Here is a tiny trained network, its code and every weight. The questions are about switching its units off for an input and a class, where a switched-off unit gives its printed mean instead of its output.

import numpy as np


def w(rows, s, z=0):
    codes = np.array(rows[::2]) - 128.0
    scale = np.full(codes.shape[1], s)
    scale[-1] = z or s
    return codes * scale


def norm(h):
    return h / np.sqrt((h * h).mean(-1, keepdims=True) + 1e-5)


def f(y):
    return y / 2 * (1 + np.tanh(0.7978845608 * (y + 0.044715 * y**3)))


def log_softmax(a):
    a = a - a.max(-1, keepdims=True)
    return a - np.log(np.exp(a).sum(-1, keepdims=True))


def net(x, mask):
    res = np.array(x, float).reshape(1, 8) / 4 @ E
    u = 0
    for l in range(3):
        y = f(norm(res) @ A[l][:, :-1].T + A[l][:, -1])
        res = res + np.where(mask[u : u + 5], y, B[l][:, -1]) @ B[l][:, :-1]
        u += 5
    return log_softmax(norm(res)[-1] @ U[:, :-1].T + U[:, -1])


A, B = {}, {}
E = w([
[138,8,135],'x0',
[161,110,163],'x1',
[218,204,78],'x2',
[139,144,255],'x3',
[30,81,136],'x4',
[161,221,80],'x5',
[168,138,152],'x6',
[191,112,239],'x7',
],0.0071)
A[0] = w([
[210,181,171,110],'L0N0',
[110,188,100,2],'L0N1',
[86,37,184,81],'L0N2',
[53,135,214,63],'L0N3',
[177,106,3,28],'L0N4',
],0.012,0.0042)
B[0] = w([
[105,196,192,246],'L0N0',
[152,59,123,134],'L0N1',
[200,49,55,252],'L0N2',
[115,120,19,210],'L0N3',
[75,248,80,248],'L0N4',
],0.011,0.0038)
A[1] = w([
[149,171,1,136],'L1N0',
[129,25,214,2],'L1N1',
[214,166,183,110],'L1N2',
[148,123,206,51],'L1N3',
[103,150,229,130],'L1N4',
],0.0086,0.006)
B[1] = w([
[23,137,136,254],'L1N0',
[221,87,66,130],'L1N1',
[141,152,187,164],'L1N2',
[200,156,1,117],'L1N3',
[70,155,123,153],'L1N4',
],0.0089,0.0049)
A[2] = w([
[159,108,152,4],'L2N0',
[144,45,124,48],'L2N1',
[123,177,199,124],'L2N2',
[10,113,197,89],'L2N3',
[205,162,146,148],'L2N4',
],0.014,0.0029)
B[2] = w([
[191,78,50,112],'L2N0',
[214,84,96,219],'L2N1',
[191,125,114,252],'L2N2',
[247,83,6,234],'L2N3',
[171,101,179,196],'L2N4',
],0.013,0.0037)
U = w([
[121,77,52,170],'0',
[208,191,208,248],'1',
[139,121,55,26],'2',
[7,213,83,93],'3',
[196,26,114,123],'4',
],0.019,0.0012)

Each question gives the input, the list of numbers given to net, and the class t.
The units are the neurons (one row each of A and B). Each row of codes is followed by its name. A weight is (code - 128) times the scale printed after its matrix; where a second scale follows, it is the last column's (A, B and U).
mask holds one flag per neuron, layer by layer. A switched-off neuron (its flag False) gives its mean, the last column of its row in B, instead of its output. The means were averaged over made-up inputs and are rounded, as every weight is.
A unit's drop is (log p(t) with every unit on - log p(t) with that unit switched off) / (log p(t) with every unit on - log p(t) with every unit switched off).
The circuit of an input: a set's keep is (log p(t) with only the set's units on - log p(t) with every unit switched off) / (log p(t) with every unit on - log p(t) with every unit switched off). Starting from the 12 units with the biggest drops (on a tie, the unit counted first), units are removed one at a time, each time the one whose removal leaves the highest keep (on an exact tie, the one counted first), for as long as the keep stays at least 0.8.
units of the circuit, in order: the units of the circuit, biggest drop first
top k neurons: the k neurons with the biggest drops, biggest first
top k neurons in layer l: the k neurons of layer l with the biggest drops, biggest first
drop of u: that unit's drop, to one decimal
input [-5,-4,-5,5,7,-4,-5,-7], class 0: units of the circuit, in order	[L2N3]
input [-8,-2,-1,5,0,-7,2,-4], class 0: top 2 neurons in layer 0	[L0N4, L0N3]
input [0,-6,-5,1,-3,8,-3,3], class 1: units of the circuit, in order	[L0N3, L1N2, L0N4]
input [-4,-2,-8,3,6,4,8,2], class 2: top 2 neurons	[L0N3, L2N3]
input [6,-1,7,-6,6,-6,-6,-3], class 3: top 2 neurons	[L0N4, L2N1]
input [0,-2,-2,6,3,1,2,-8], class 2: top 2 neurons	[L2N3, L0N4]
input [-5,-8,2,4,4,3,-4,5], class 0: top 3 neurons in layer 0	[L0N3, L0N4, L0N1]
input [-1,-8,4,7,8,0,-4,-2], class 0: top 2 neurons	[L2N3, L0N4]
input [-4,1,8,7,3,-8,-2,-4], class 0: top 3 neurons	[L2N3, L0N3, L0N4]
input [-5,2,-8,8,-7,3,0,-6], class 2: top 2 neurons in layer 2	[L2N3, L2N4]
input [-3,5,-6,6,-8,-3,-5,-3], class 0: top 2 neurons	[L0N3, L2N3]
input [8,4,5,1,-1,5,-7,7], class 1: top 2 neurons in layer 0	[L0N0, L0N2]
input [-4,-1,-5,8,7,7,4,5], class 2: top 2 neurons	[L2N3, L0N3]
input [2,3,1,8,2,-3,6,1], class 4: units of the circuit, in order	[L0N2]
input [0,8,8,-4,-3,-4,7,-2], class 1: top 3 neurons	[L0N3, L0N0, L2N4]
input [-4,-1,-4,6,1,-2,-1,-6], class 0: top 3 neurons	[L2N3, L0N4, L0N3]
input [-8,-8,-4,-2,7,-1,7,-7], class 2: top 2 neurons	[L2N3, L0N4]
input [-7,-5,-7,1,-4,-4,-7,1], class 0: drop of L0N3	0.1
input [4,-1,-1,-7,5,4,5,-5], class 3: drop of L0N4	0.2
input [-2,-5,-6,1,7,0,-2,-8], class 0: drop of L2N3	0.7
input [-6,3,-4,-3,3,-2,-6,8], class 0: units of the circuit, in order	[L0N3]
input [-7,3,2,2,6,-5,8,0], class 2: drop of L1N2	0.0
